Below are the code and all the weights of a small trained network. Each question names an input and a class and asks about switching units off, where a switched-off unit gives its printed mean instead of its output.

import numpy as np


def w(rows, s, z=0):
    codes = np.array(rows[::2]) - 128.0
    scale = np.full(codes.shape[1], s)
    scale[-1] = z or s
    return codes * scale


def f(y):
    return np.maximum(y, 0)


def log_softmax(a):
    a = a - a.max(-1, keepdims=True)
    return a - np.log(np.exp(a).sum(-1, keepdims=True))


def net(x, mask):
    res = np.array(x, float).reshape(1, 6) / 4 @ E
    y = f(res @ A[0][:, :-1].T + A[0][:, -1])
    res = res + np.where(mask, y, B[0][:, -1]) @ B[0][:, :-1]
    return log_softmax(res[-1] @ U[:, :-1].T + U[:, -1])


A, B = {}, {}
E = w([
[164,79,114,68],'x0',
[2,108,193,117],'x1',
[112,152,184,253],'x2',
[158,100,165,101],'x3',
[153,166,148,68],'x4',
[69,45,57,98],'x5',
],0.0081)
A[0] = w([
[139,208,113,126,130],'neuron 1',
[124,133,148,69,94],'neuron 2',
[126,114,156,101,17],'neuron 3',
[178,118,159,183,198],'neuron 4',
[82,163,162,19,117],'neuron 5',
[147,115,134,152,39],'neuron 6',
[155,96,139,101,115],'neuron 7',
[148,119,121,176,25],'neuron 8',
[121,127,64,110,62],'neuron 9',
[63,152,161,165,136],'neuron 10',
[72,89,72,170,134],'neuron 11',
[7,180,155,158,91],'neuron 12',
[121,145,95,102,31],'neuron 13',
[180,135,164,101,168],'neuron 14',
[144,179,121,135,104],'neuron 15',
[95,107,163,206,191],'neuron 16',
[112,164,87,102,29],'neuron 17',
[78,155,101,120,2],'neuron 18',
[98,111,184,112,140],'neuron 19',
[170,47,128,161,42],'neuron 20',
],0.016,0.0045)
B[0] = w([
[159,97,110,213,178],'neuron 1',
[116,96,119,75,170],'neuron 2',
[144,131,107,71,138],'neuron 3',
[176,180,182,103,198],'neuron 4',
[114,72,172,52,215],'neuron 5',
[150,134,125,88,135],'neuron 6',
[141,137,66,74,168],'neuron 7',
[156,138,137,56,150],'neuron 8',
[71,120,130,184,173],'neuron 9',
[134,212,92,77,214],'neuron 10',
[63,157,67,179,214],'neuron 11',
[127,255,161,79,248],'neuron 12',
[94,109,137,167,145],'neuron 13',
[181,111,37,136,189],'neuron 14',
[154,109,121,177,162],'neuron 15',
[54,216,121,158,226],'neuron 16',
[88,76,170,179,144],'neuron 17',
[72,113,180,200,148],'neuron 18',
[157,90,180,147,180],'neuron 19',
[114,199,85,35,160],'neuron 20',
],0.024,0.011)
U = w([
[97,207,202,129,181],'0',
[108,17,191,80,167],'1',
[68,122,255,136,2],'2',
[210,151,151,215,158],'3',
[165,90,124,81,84],'4',
[67,97,52,138,101],'5',
],0.0078,0.0074)

Each question gives the input, the list of numbers given to net, and the class t.
The units are the neurons (one row each of A and B). Each row of codes is followed by its name. A weight is (code - 128) times the scale printed after its matrix; where a second scale follows, it is the last column's (A, B and U).
mask holds one flag per neuron, in row order. A switched-off neuron (its flag False) gives its mean, the last column of its row in B, instead of its output. The means were averaged over made-up inputs and are rounded, as every weight is.
A unit's drop is (log p(t) with every unit on - log p(t) with that unit switched off) / (log p(t) with every unit on - log p(t) with every unit switched off).
The circuit of an input: a set's keep is (log p(t) with only the set's units on - log p(t) with every unit switched off) / (log p(t) with every unit on - log p(t) with every unit switched off). Starting from the 12 units with the biggest drops (on a tie, the unit counted first), units are removed one at a time, each time the one whose removal leaves the highest keep (on an exact tie, the one counted first), for as long as the keep stays at least 0.8.
circuit, biggest first: the units of the circuit, biggest drop first
k most important neurons: the k neurons with the biggest drops, biggest first
drop of u: that unit's drop, to one decimal
input [2,-5,-4,0,6,4], class 1: circuit, biggest first	(neuron 16; neuron 10; neuron 12)
input [5,-2,1,1,2,2], class 4: circuit, biggest first	(neuron 16; neuron 12)
input [-8,-1,-8,7,7,-4], class 4: circuit, biggest first	(neuron 14)
input [-6,8,-8,-5,7,4], class 2: circuit, biggest first	(neuron 5; neuron 18)
input [-6,-7,1,6,-2,6], class 5: 4 most important neurons	(neuron 12; neuron 16; neuron 10; neuron 19)
input [5,-2,6,7,0,-6], class 3: circuit, biggest first	(neuron 14; neuron 12)
input [5,0,-4,2,-3,2], class 5: 2 most important neurons	(neuron 4; neuron 19)
input [8,-8,3,2,0,7], class 5: 2 most important neurons	(neuron 12; neuron 9)
input [-2,-6,5,-4,-3,-2], class 3: 2 most important neurons	(neuron 12; neuron 1)
input [-8,-8,4,-7,-2,0], class 3: 4 most important neurons	(neuron 1; neuron 15; neuron 12; neuron 5)
input [2,-8,5,5,-1,8], class 4: 2 most important neurons	(neuron 12; neuron 16)
input [-7,-7,-4,3,-1,8], class 5: drop of neuron 10	0.0
input [-1,-5,-7,3,5,-5], class 4: drop of neuron 11	0.1
input [7,4,-5,-7,2,6], class 1: most important neuron	(neuron 5)
input [1,2,-8,1,-5,7], class 5: drop of neuron 11	1.2
